[[-43  54  13  44 -36 -82  39  42   5]
 [  9  22  -4  16  13  -4  19  19 -19]
 [-22  27   3  22 -17 -37  22  22   1]
 [-22  14  14  11 -18 -34   9  10  15]
 [ -8  -6   4  -2  -9 -10 -14 -14  13]
 [ 27 -19  -7 -19  26  45  -4  -6 -15]
 [ 38  26 -46  23  37  34  29  28 -64]
 [-24 -25  33 -19 -23 -21 -35 -36  50]
 [  0  47 -25  40   3 -25  40  42 -40]]
->
[[  0  47 -25  40   3 -25  40  42 -40]
 [-24 -25  33 -19 -23 -21 -35 -36  50]
 [ 38  26 -46  23  37  34  29  28 -64]
 [ 27 -19  -7 -19  26  45  -4  -6 -15]
 [ -8  -6   4  -2  -9 -10 -14 -14  13]
 [-22  14  14  11 -18 -34   9  10  15]
 [-22  27   3  22 -17 -37  22  22   1]
 [  9  22  -4  16  13  -4  19  19 -19]
 [-43  54  13  44 -36 -82  39  42   5]]

[[-50 -11]
 [ 57  82]
 [-43  19]
 [110 -18]]
->
[[110 -18]
 [-43  19]
 [ 57  82]
 [-50 -11]]

[[-24  -7   3  -1 -10   2]
 [ -5   7 -51 -31 -32  26]
 [ -7   7 -57 -43 -36  26]
 [ -1  -8   9  -3  -5   4]
 [  2   4 -58 -36 -31  22]
 [ 16  -1 -80 -29 -30  29]
 [-11  28 -62   4 -14  19]
 [ -3   8 -51 -33 -31  24]
 [  6  -4 -82 -31 -41  40]]
->
[[  6  -4 -82 -31 -41  40]
 [ -3   8 -51 -33 -31  24]
 [-11  28 -62   4 -14  19]
 [ 16  -1 -80 -29 -30  29]
 [  2   4 -58 -36 -31  22]
 [ -1  -8   9  -3  -5   4]
 [ -7   7 -57 -43 -36  26]
 [ -5   7 -51 -31 -32  26]
 [-24  -7   3  -1 -10   2]]

[[-17  -6 -12]
 [-87   5 -77]
 [ -9   1  -7]
 [-49   2 -36]
 [-31   4 -22]
 [ 49  -7  47]
 [ -9  10 -11]
 [  4  -2   5]
 [ 48  -4  45]
 [-26  -4 -19]]
->
[[-26  -4 -19]
 [ 48  -4  45]
 [  4  -2   5]
 [ -9  10 -11]
 [ 49  -7  47]
 [-31   4 -22]
 [-49   2 -36]
 [ -9   1  -7]
 [-87   5 -77]
 [-17  -6 -12]]

[[ 25 -35  47  -4  34  34  -4 -54  49  12  27  30   4]
 [-26 -41  40  14  48   9   0 -67  49  21  40  -3 -30]
 [ 25 -27  47   3  40  38  -9 -49  44  25  31  25   4]
 [-18 -38  68 -11  40  19 -13 -79  80   4  29  25 -47]
 [-26 -46  61 -11  56  12 -13 -62  49  -4  36  19 -39]
 [ 25 -41  51  -8  34  27  -2 -58  44   8  27  36  13]]
->
[[ 25 -41  51  -8  34  27  -2 -58  44   8  27  36  13]
 [-26 -46  61 -11  56  12 -13 -62  49  -4  36  19 -39]
 [-18 -38  68 -11  40  19 -13 -79  80   4  29  25 -47]
 [ 25 -27  47   3  40  38  -9 -49  44  25  31  25   4]
 [-26 -41  40  14  48   9   0 -67  49  21  40  -3 -30]
 [ 25 -35  47  -4  34  34  -4 -54  49  12  27  30   4]]

[[ -15  -36  -45    5   -5    8    3  -45   21  -47]
 [ -10   -1   -2    7    3   -3    6    7   -3   -6]
 [   0  -79 -113    3  -12   16   -1  -71    7  -76]]
->
[[   0  -79 -113    3  -12   16   -1  -71    7  -76]
 [ -10   -1   -2    7    3   -3    6    7   -3   -6]
 [ -15  -36  -45    5   -5    8    3  -45   21  -47]]

[[ -3 -77 -37   1  28  48  12 -15]
 [ -2 -81 -45   8  18  43  22 -12]
 [ -6 -75 -39  -2  40  45  20 -20]
 [ -9 -82 -41   2  32  48  20 -19]
 [ -4 -77 -37   2  29  48  11 -16]
 [ -9 -82 -41   3  32  47  20 -19]
 [  1 -86 -35   3  28  54  13 -17]
 [  2   1   7  -5   2   5   6   1]
 [ -1 -80 -44   6  18  43  25 -10]
 [ -9 -81 -42   2  32  48  18 -19]
 [ -4 -75 -37   2  28  46  10 -15]
 [ -4 -77 -37   2  29  47  12 -16]]
->
[[ -4 -77 -37   2  29  47  12 -16]
 [ -4 -75 -37   2  28  46  10 -15]
 [ -9 -81 -42   2  32  48  18 -19]
 [ -1 -80 -44   6  18  43  25 -10]
 [  2   1   7  -5   2   5   6   1]
 [  1 -86 -35   3  28  54  13 -17]
 [ -9 -82 -41   3  32  47  20 -19]
 [ -4 -77 -37   2  29  48  11 -16]
 [ -9 -82 -41   2  32  48  20 -19]
 [ -6 -75 -39  -2  40  45  20 -20]
 [ -2 -81 -45   8  18  43  22 -12]
 [ -3 -77 -37   1  28  48  12 -15]]
---
[[ 11  12]
 [-21  -7]
 [-28 -41]
 [-42  81]
 [  8 -13]]
->
[11 -7]

[[-38  -4  -1  50 -52]
 [-40   2   3  43 -42]
 [ -3 -84 -78 -14  86]]
->
[-38   2 -78]

[[  52  -81]
 [  68   21]
 [  25 -106]
 [ -16  -16]
 [  38  -95]]
->
[52 21]

[[-38  71]
 [ 53  39]
 [ -7  63]
 [ 28 -81]]
->
[-38  39]

[[-31   4 -45   2 -16]
 [  4 -14 -17  95  58]]
->
[-31 -14]

[[ 27 -15 -64 -69]
 [ 37 -43   5 -90]]
->
[ 27 -43]

[[ -15   23    0   12]
 [   0   -8   52  -19]
 [   8    0 -111    6]]
->
[ -15   -8 -111]
---
[[  53  -12  111  -81]
 [ -45   33  -96   70]
 [  39  -22   82  -60]
 [  36  -64   79  -58]
 [ -32 -102  -62   45]]
->
[-81 -96 -22  36]

[[-15 -81  -5  67]
 [-49  65  -2  67]]
->
[67 -2]

[[-25 -16 -67  54]
 [  8  20  84  61]]
->
[54 84]

[[ -3  -3]
 [  1   1]
 [  0 103]
 [ -5  10]
 [  5  -6]]
->
[-3  1]

[[ -25   23 -113  -21   10]
 [ -25   24 -110  -20   12]]
->
[ 10 -20]

[[ 40  -2]
 [ 20  18]
 [-15  25]
 [-18 -28]
 [ 31 -89]]
->
[-2 20]
---
[[ 11 -15  -6  37]
 [ 12 -19  -3  38]
 [  2 -24 -25  63]
 [ 22 -22  34  94]]
->
[[ 11 -15]
 [ 12 -19]
 [  2 -24]]

[[ -17   27 -109  -38 -108]
 [ -26 -109   30   30  -26]
 [  49  -91  110  -20   73]]
->
[[ -17   27]
 [ -26 -109]
 [  49  -91]]

[[-80 101 -28]
 [-11  15  82]
 [ 58   2 -16]
 [-84 -37 -23]
 [-71   1  -9]]
->
[[-80 101]
 [-11  15]
 [ 58   2]]

[[ 28  -4 110   5 -15]
 [ -1  66 -75  56   1]
 [-19  48  98 -14 -23]]
->
[[ 28  -4]
 [ -1  66]
 [-19  48]]

[[-76 -96]
 [ 25 -36]
 [-85 -57]
 [-30 -11]
 [ 46  40]]
->
[[-76 -96]
 [ 25 -36]
 [-85 -57]]

[[102 -11 -20]
 [ 54 -23  37]
 [  3  37  24]]
->
[[102 -11]
 [ 54 -23]
 [  3  37]]
